The symbols move the units like this.
Z173 ro Z386
Z173 bu Z434
Z173 bo Z124
Z54 ro Z956
Z54 bu Z318
Z54 bo Z467
Z467 ro Z54
Z467 bu Z306
Z467 bo Z901
Z229 ro Z99
Z229 bu Z131
Z229 bo Z97
Z461 ro Z97
Z461 bu Z626
Z461 bo Z363
Z737 ro Z626
Z737 bu Z97
Z737 bo Z131
Z924 ro Z572
Z924 bu Z405
Z924 bo Z866
Z243 ro Z161
Z243 bu Z619
Z243 bo Z675
Z28 ro Z717
Z28 bu Z779
Z28 bo Z305
Z381 ro Z908
Z381 bu Z196
Z381 bo Z386
Z131 ro Z737
Z131 bu Z229
Z131 bo Z773
Z593 ro Z502
Z593 bu Z901
Z593 bo Z306
Z63 ro Z434
Z63 bu Z386
Z63 bo Z196
Z480 ro Z773
Z480 bu Z864
Z480 bo Z348
Z161 ro Z348
Z161 bu Z390
Z161 bo Z243
Z124 ro Z173
Z124 bu Z363
Z124 bo Z626
Z158 ro Z390
Z158 bu Z348
Z158 bo Z864
Z626 ro Z124
Z626 bu Z461
Z626 bo Z737
Z956 ro Z492
Z956 bu Z319
Z956 bo Z54
Z390 ro Z619
Z390 bu Z161
Z390 bo Z158
Z773 ro Z131
Z773 bu Z99
Z773 bo Z480
Z520 ro Z600
Z520 bu Z830
Z520 bo Z908
Z99 ro Z864
Z99 bu Z773
Z99 bo Z229
Z675 ro Z243
Z675 bu Z866
Z675 bo Z405
Z306 ro Z593
Z306 bu Z467
Z306 bo Z318
Z908 ro Z520
Z908 bu Z67
Z908 bo Z381
Z348 ro Z480
Z348 bu Z158
Z348 bo Z161
Z305 ro Z28
Z305 bu Z298
Z305 bo Z572
Z830 ro Z67
Z830 bu Z520
Z830 bo Z502
Z502 ro Z830
Z502 bu Z600
Z502 bo Z593
Z386 ro Z381
Z386 bu Z63
Z386 bo Z173
Z405 ro Z675
Z405 bu Z924
Z405 bo Z56
Z319 ro Z318
Z319 bu Z956
Z319 bo Z717
Z492 ro Z779
Z492 bu Z717
Z492 bo Z956
Z97 ro Z229
Z97 bu Z737
Z97 bo Z461
Z363 ro Z461
Z363 bu Z124
Z363 bo Z434
Z619 ro Z866
Z619 bu Z243
Z619 bo Z390
Z298 ro Z56
Z298 bu Z305
Z298 bo Z779
Z56 ro Z405
Z56 bu Z572
Z56 bo Z298
Z779 ro Z298
Z779 bu Z28
Z779 bo Z492
Z196 ro Z63
Z196 bu Z381
Z196 bo Z67
Z434 ro Z363
Z434 bu Z173
Z434 bo Z63
Z866 ro Z924
Z866 bu Z675
Z866 bo Z619
Z318 ro Z306
Z318 bu Z54
Z318 bo Z319
Z600 ro Z901
Z600 bu Z502
Z600 bo Z520
Z901 ro Z467
Z901 bu Z593
Z901 bo Z600
Z717 ro Z319
Z717 bu Z492
Z717 bo Z28
Z572 ro Z305
Z572 bu Z56
Z572 bo Z924
Z67 ro Z196
Z67 bu Z908
Z67 bo Z830
Z864 ro Z158
Z864 bu Z480
Z864 bo Z99

The rows follow the links: the fewer symbols apart two units are, the more alike their rows tend to be.

Each row is also shifted at random along 4 hidden directions that mean nothing.

Some units, each with a row of numbers:
Z97: [ -49  -35   -1   10  -21   30   15   10  -38   42   29  -24   41  -25   52  -20   85  -49  -21    0  -45  -25   14  -14  -26   29  -51   34   57    9    5  -15   13  -27  -23  -13  -32]
Z298: [  43    7   -3  -52   59    6   13  -27   13   20   -9   -2  -17  -74  -46   11    3   86  -49    9  -18    5    8  -62   38  -25   27    3   18   -8   46   14   41   24  -90  -70   37]
Z520: [  62  -34   -3    5  -25   72   22   23  -37  -11   65   -7    7  -27   66  -38   59  -63   22  -41  -11  -58  -23  -10  -47   -1  -17   26   69    4  -38  -18  -12  -29  -37   48  -29]
Z675: [ -10  -27  -25  -14    2   30   28   14  -10  -51   46   22  -37  -32   11  -12    9   -9   38  -53   16  -74  -26   11   -3  -19   11  -16    8   25  -57   -5  -14  -29  -11   52  -45]
Z306: [  41  -27   24    2  -11   78    0  -12  -33  -24  -32  -29   57   53   -1   46    1  -40  -34    9    1    5  -29   17  -22   50  -38   16   57  -51   51  -79  -28   18    8  -39    7]
Z593: [  51   18    9   43    0  -10  -20  -20   30  -27  -48  -37   23   78  -40   23  -54  -12   -7   16   19   26  -10   11   13   42    8   -6    4  -41   32  -33  -36   15   45   -6   20]
Z28: [  -8  -44  -10  -28  -15   33   18   25  -55   15   39   20    7  -40   51    0   67  -34    0  -20  -18  -40    1   26  -32   -3  -46    6    9   31  -27   -8   13  -30  -10   11  -46]
Z390: [   8   53   19   33   -5   35   34   12   44  -15  -47  -19   -2   10  -26  -73  -44   42   31    7   16   38  -47  -69   37   -8   48    7   74  -34   41  -42  -24   34   -4  -18   54]
Z173: [   4    6  -15  -53   67  -44  -10  -40   25   -8   -2   10  -31  -51  -66   47  -27   83  -39    3   -6   -8   23  -20   44  -24   34  -22  -47    7   12   40   34   14  -51  -42   18]
Z830: [  75   31   14  -26   47   -1  -23  -35   32   -7  -11   -4   -5    0  -43   28  -49   48  -34   14   15   34    1  -32   15  -17   42    4   -9  -35   34   22    8   39  -65  -33   59]
Z161: [-239   -9   -2   14  -23  -19  -19    7   -6  -15   36    6   -3   33   28    1    2  -52   25  -16   13  -18    2   38  -32    1   -7    1  -32    7  -43   20  -14  -22   28   64  -23]
Z405: [-113    9  -26    8    4   16   59   19   23  -37    9   16  -54  -62  -20  -72   -4   50   58  -38    7  -49  -33  -46   41  -31   42  -25   40   24  -32  -12   -6  -16   -6   25  -25]
Z54: [  15  -10   38  -45   17   17  -62  -29  -35   56  -11   -5   62   32   21   90   13  -17  -89   47  -18   62   32   26  -44   27  -43   38  -24  -35   61    9   23   38  -53  -61   47]
Z502: [ 138   22    7   24    2    8   -3  -15   30  -44  -46  -12    4   58  -44   10  -69   13   10    9   33   19  -35    4   18   11   27  -14   10  -34   25  -36  -37   26   32   -4   28]
Z67: [  57   36   -3    0   12  -16    2    2   39  -38  -27   30  -44   13  -41   -5  -79   52   33   -4   43   18  -24    1   33  -29   50  -33  -35   -3   -2    8  -15   21   19   16   25]
Z434: [   2  -32  -16  -67   13   13   -6   18  -43    0   48   54  -36  -61   33   26   29   17   -3  -20    8  -29    4   32  -18  -47  -12  -21  -43   43  -40   29   25  -12  -37   15  -24]
Z572: [ -57   10  -17  -29   12  -54   -6   11    8    7   34   46  -53  -49    3   -7   -1   26   24  -12    8  -10   22   16    9  -48   23  -25  -68   49  -54   67   26  -17  -10   32  -11]
Z717: [  28  -50   -3  -16  -18   36    8   10  -58   29   38   -9   31  -26   53    8   85  -49  -23  -11  -38  -36   12   12  -38   18  -57   23   28   15   -9  -13   16  -26  -20   -6  -44]
Z924: [  71    7  -17  -48   35  -48  -25   -6   12  -28   15   61  -57  -19  -27   44  -52   42   13  -12   39   -8    9   45   15  -53   31  -41 -111   28  -44   58   14    9    2   31    1]
Z131: [ -17   55   22   73  -36  -45   -2    2   42   67  -45  -46   37   33    3  -64    8  -10    1   52  -33   77   29  -46   17   30    6   31   30  -12   44    6    2   10   40  -32   36]
Z348: [  75   11   -7   90  -51  -79  -22    2   31   23   44  -40   25   59   38  -44   37  -95   42   -5  -19  -15   44   11  -29   35  -13   31  -17   15  -59   47  -13  -51   62   86  -35]
Z492: [  34   22   21   -6   11   18   17    0    8   35  -54   -9   11  -20  -26  -17   -9   57  -24   36  -15   54   -6  -46   29   -1    8    7   37  -19   65  -27   15   31  -23  -78   46]

Complete each set of four: the symbols that take the first to the second take the third to the fourth.
Answers are names.
A [  59  -38  -26  -59   32   46   27    3  -20  -86   -6   53  -53  -40  -33   35  -35   56   21  -43   40  -57  -52   35   24  -30   11  -57  -16   14  -21  -40  -15    3    3    1  -31]
B [ -99  -28   -6   17   -6  -37  -23  -18  -18   34   17  -32   41   18   13   39   50  -52  -36   13  -38  -13   53   22  -27   40  -43   22  -15    6   -1   20   11  -28   14   -7  -28]
C [  63   22   18   54   -7  -18  -14  -34   36   21  -24  -68   51   49  -26   -9   -2  -20  -32   25  -27   24   21  -44    5   56    6   37   42  -43   45   -9   -8    8    0  -23   25]
D Z779

A [  57   17    5  -26   25   31   28    6    2   -9  -56   13  -12  -35  -39   -8  -24   72  -12   15    4   25  -28  -28   38  -13   15  -15   29  -13   49  -42    6   29   -6  -66   27]
B [ -22   18  -22  -31   30  -85  -24   -6   26   -1   26   49  -61  -22  -21   20  -34   38   17   -7   23   -6   33   30   18  -50   35  -36 -111   43  -53   86   26   -6    8   39   -8]
C [ -24   24    5  -43   17   53   20   23    3  -42  -25   51  -53  -28  -18  -18  -63   65   31  -13   48   20  -55   -8   22  -54   43  -32    3   -4    7  -22   -6   36  -20   -6   37]
D Z173

A [ -13   28   15   -3   14  -10    2   -4   14   14  -62    5    1    5  -40   14  -36   55  -20   39    7   61    4   -7   33    0    6  -15   -6  -16   57  -21    8   28   16  -61   35]
B [  65  -16   10   42  -49   19  -11   21  -22    8   28  -20   33   50   63  -22   38  -87   22   -7   -1   -5   -3   27  -51   29  -35   26   26   -3  -25  -15  -23  -22   31   49  -25]
C [  30  -10  -24  -72   71  -34   -9  -40   14  -17   11   14  -38  -56  -59   60  -23   74  -40  -11   -2  -27   21   -9   33  -28   25  -21  -50   10   -3   44   32    7  -64  -31    5]
D Z956

A [ -20   17   12  -12    7   34   29   13   -4  -19  -79   25  -11   -2  -41   -6  -48   67    6   23   26   42  -43    3   39  -10   11  -41   18  -11   55  -66  -13   36   30  -58   26]
B [ -45   32   26   -2    6    5    0    3   10   35  -60  -13   20    2  -22  -10  -22   47  -28   49   -7   70   -3  -33   24    6    7   10   22  -24   70  -24   14   38   -4  -76   51]
C [  23  -11  -23    3  -15   67   73   33   -4  -42   34   13  -43  -68   12  -90   27   16   62  -57    5  -68  -54  -47   14  -29   25   -8   82   22  -37  -36  -15  -25  -22   39  -38]
D Z386

A [  92  -17  -30  -39   43  -18    9  -16   11  -61  -10   34  -46  -29  -58   40  -41   61    8  -23   27  -35  -10   20   36  -23   16  -51  -52   12  -17    2    2    0   10    1  -22]
B [  61   41  -14   -2   25  -70  -10   -5   54   -9   11   21  -55  -22  -31  -18  -46   46   29   -3   24   11   15  -12   33  -46   59  -22  -66   25  -35   68   13    2    3   34   16]
C [   4   33    7   41    6  -32  -19  -26   42  -39  -55  -16    9   86  -59   36  -82    7    5   14   36   33  -13   18   20   23   23  -18  -29  -36   27  -19  -34   24   56   -2   23]
D Z520

A [  33    9    8   15   34  -68  -72  -77   38   21  -11  -64   54   59  -48   88  -16  -19  -82   35  -22   28   60   -1   -7   55   -4   32  -44  -44   42   46   10   13  -27  -36   38]
B [ -63   -4   31    4  -17  -12  -54   -7  -23   23  -21   -2   43   74   20   59  -15  -47  -34   38   11   54   20   53  -38   30  -36   11  -47  -25   24   -3   -5   19   35  -13   21]
C [   4  -37  -19  -59   53  -40  -52  -58   -4   14  102   -9   -7  -44    9   76   48  -18  -58  -28  -25  -61   62    4  -34  -17   -2   26  -62   11  -46   99   47  -23 -109   27  -15]
D Z196

A [  53   22   24   15   -6   -3   -6   -1    8   51  -47  -19   33   18   -7   -4    1   15  -29   48  -14   66   15  -28    6   19   -5   20   17  -20   60  -12   10   29    3  -59   41]
B [ -12  -16    8   63  -47   22   21   12  -13   -7  -24  -36   42   50   15  -16   25  -62   13    3  -17  -10  -16   17  -12   62  -36    9   54  -13   18  -67  -34  -19   70    0  -35]
C [  87  -57  -18  -46  -11   19    1   24  -61  -19   41   48  -15  -28   45   41   41  -32    4  -26    6  -49   -5   73  -33  -13  -50  -22  -38   39  -52   -2    8  -30   15   30  -61]
D Z173

A [   4   34   -7   -6   38  -46   12  -21   45   20  -33   -8  -21  -37  -62  -11  -25   81  -16   20  -15   24   25  -53   55  -14   34   -8   -6    0   36   19   28   12  -21  -52   26]
B [  21  -39   -4  -36    2   79   14    6  -34   10   81  -12    5  -64   61  -25   78  -35  -13  -44  -29  -61  -14  -37  -44  -15  -13   41   70    1  -25    6   14  -21 -103   22  -12]
C [  -6   22   23  -60   41   77    9   -6    0    3  -13   15  -12  -48   -7    8  -33   69  -23    3   20   32  -41  -59   11  -46   37    9   49  -39   49  -14   16   53 -107  -52   74]
D Z363

A [  14  -12  -17   15  -31   -5   32   35  -18   34   45    6  -10  -51   50  -68   73  -27   34  -17  -33  -38   16  -11  -11  -10  -14    7   19   47  -45   19   13  -47   10   32  -49]
B [  33   31   16   90  -50  -62  -23    5   25   58    5  -50   45   65   34  -57   33  -78   18   29  -32   40   45   -9  -21   39  -11   46    6    0   -8   29  -10  -22   56   35    0]
C [-144  -18   -6   33   -8  -62  -35  -28   -5   16    4  -34   43   55   -5   51   20  -53  -33   20  -25   -3   50   38  -10   53  -39   10  -43   -1    1   18    1  -20   46    1  -30]
D Z520

A [   9  -27    3   21   -2  -21  -32  -39  -12   21    6  -48   61   46    3   54   37  -56  -53   20  -38   -5   38   24  -28   60  -45   34   -6  -21   20    2    5  -10    1  -17  -13]
B [  -9  -15  -18   51  -42  -27   31   30  -13   33   34  -19    7  -15   43  -68   71  -48   37   -8  -42  -35   25   -4   -8   20  -29   13   28   43  -43    8    5  -51   45   37  -59]
C [ -81  -24    5   -8   -1   -6  -41  -15  -17   17   59  -11   19   16   44   31   39  -63  -26  -10  -15  -20   30   23  -50   11  -24   34  -25   -2  -32   49    8  -11  -38   35  -13]
D Z675

A [ -19    6   13   49  -11  -13  -13  -27   21   16  -24  -57   56   57  -14    8    3  -34  -28   25  -22   18   19  -16   -5   51  -14   32   35  -38   43  -21  -14    0   14  -26   13]
B [  14  -29  -16  -34   -6    9   18   25  -36   21   47   32  -20  -60   43  -18   54   -8    8  -19  -14  -33    9    7  -13  -29  -16   -1   -8   43  -42   25   22  -27  -19   24  -33]
C [ -64  -17   18   -1   -9  -28  -68  -17  -28   16   16    0   42   74   27   78   -3  -79  -32   18   13   26   35   75  -56   26  -41   16  -69  -12   -7   25   -5    0   21   19    2]
D Z405

